Below is a small trained network, with its code and all its weights. Each question gives an input and a class and asks what happens when units are switched off, that is, made to give their printed mean instead of their output.

import numpy as np


def w(rows, s, z=0):
    codes = np.array(rows[::2]) - 128.0
    scale = np.full(codes.shape[1], s)
    scale[-1] = z or s
    return codes * scale


def f(y):
    return y / 2 * (1 + np.tanh(0.7978845608 * (y + 0.044715 * y**3)))


def log_softmax(a):
    a = a - a.max(-1, keepdims=True)
    return a - np.log(np.exp(a).sum(-1, keepdims=True))


def net(x, mask):
    res = np.array(x, float).reshape(1, 7) / 4 @ E
    y = f(res @ A[0][:, :-1].T + A[0][:, -1])
    res = res + np.where(mask, y, B[0][:, -1]) @ B[0][:, :-1]
    return log_softmax(res[-1] @ U[:, :-1].T + U[:, -1])


A, B = {}, {}
E = w([
[67,154,101],'x0',
[172,166,16],'x1',
[114,79,70],'x2',
[163,75,174],'x3',
[254,163,92],'x4',
[228,109,153],'x5',
[109,231,165],'x6',
],0.0063)
A[0] = w([
[104,128,151,128],'n1',
[66,30,46,188],'n2',
[134,105,5,217],'n3',
[197,172,141,159],'n4',
[152,225,61,253],'n5',
[90,177,89,89],'n6',
[118,203,159,176],'n7',
[167,66,1,118],'n8',
[88,74,165,69],'n9',
[53,139,161,177],'n10',
],0.0098,0.0061)
B[0] = w([
[147,101,82,142],'n1',
[84,124,44,217],'n2',
[98,141,110,229],'n3',
[114,204,138,181],'n4',
[53,118,135,254],'n5',
[166,131,104,144],'n6',
[106,117,86,181],'n7',
[134,177,155,197],'n8',
[188,139,138,154],'n9',
[136,2,59,208],'n10',
],0.011,0.0076)
U = w([
[200,103,161,3],'0',
[132,88,89,230],'1',
[254,126,195,97],'2',
[118,92,184,50],'3',
[111,228,186,153],'4',
],0.016,0.005)

Each question gives the input, the list of numbers given to net, and the class t.
The units are the neurons (one row each of A and B). Each row of codes is followed by its name. A weight is (code - 128) times the scale printed after its matrix; where a second scale follows, it is the last column's (A, B and U).
mask holds one flag per neuron, in row order. A switched-off neuron (its flag False) gives its mean, the last column of its row in B, instead of its output. The means were averaged over made-up inputs and are rounded, as every weight is.
A unit's drop is (log p(t) with every unit on - log p(t) with that unit switched off) / (log p(t) with every unit on - log p(t) with every unit switched off).
The circuit of an input: a set's keep is (log p(t) with only the set's units on - log p(t) with every unit switched off) / (log p(t) with every unit on - log p(t) with every unit switched off). Starting from all 10 units, units are removed one at a time, each time the one whose removal leaves the highest keep (on an exact tie, the one counted first), for as long as the keep stays at least 0.8.
circuit, biggest first: the units of the circuit, biggest drop first
k most important neurons: the k neurons with the biggest drops, biggest first
drop of u: that unit's drop, to one decimal
input [-3,-8,-2,4,-7,3,-6], class 0: circuit, biggest first	n9; n5
input [3,-6,5,-6,7,1,-3], class 4: most important neuron	n10
input [-7,8,4,-2,-6,6,0], class 4: circuit, biggest first	n10; n8
input [7,-8,4,5,8,0,-4], class 2: 2 most important neurons	n5; n10
input [0,-5,3,-2,4,2,-6], class 2: 3 most important neurons	n5; n10; n7
input [-3,-8,-3,-2,1,2,0], class 0: 2 most important neurons	n5; n8
input [4,-6,-5,6,4,2,-7], class 2: circuit, biggest first	n5; n2
input [-7,4,-6,8,-3,3,-7], class 2: circuit, biggest first	n5; n10
input [0,0,-8,4,-4,0,4], class 1: 3 most important neurons	n10; n7; n8
input [-1,2,-7,4,-1,2,-1], class 4: 2 most important neurons	n10; n4
input [3,-2,3,6,5,8,-8], class 2: circuit, biggest first	n5; n8
input [-1,-8,-8,5,-4,-4,-3], class 1: 3 most important neurons	n10; n1; n8
input [3,4,-7,-7,-1,-4,4], class 1: circuit, biggest first	n10; n7
input [3,-2,0,0,-6,-7,4], class 1: most important neuron	n10
input [-4,-6,-7,1,-3,1,-2], class 2: 2 most important neurons	n5; n2
input [6,-1,-1,1,4,7,-1], class 4: 2 most important neurons	n10; n4
input [3,3,-1,-4,4,3,-6], class 4: 2 most important neurons	n10; n8
input [4,-3,-4,-8,3,7,-6], class 4: drop of n10	0.6
input [6,-7,-7,2,-4,-2,3], class 1: drop of n10	0.4
input [-7,3,1,6,0,0,1], class 2: drop of n5	0.3
input [4,0,3,-6,-3,-7,8], class 1: drop of n6	0.0
input [2,8,-3,-6,8,0,-7], class 4: most important neuron	n8
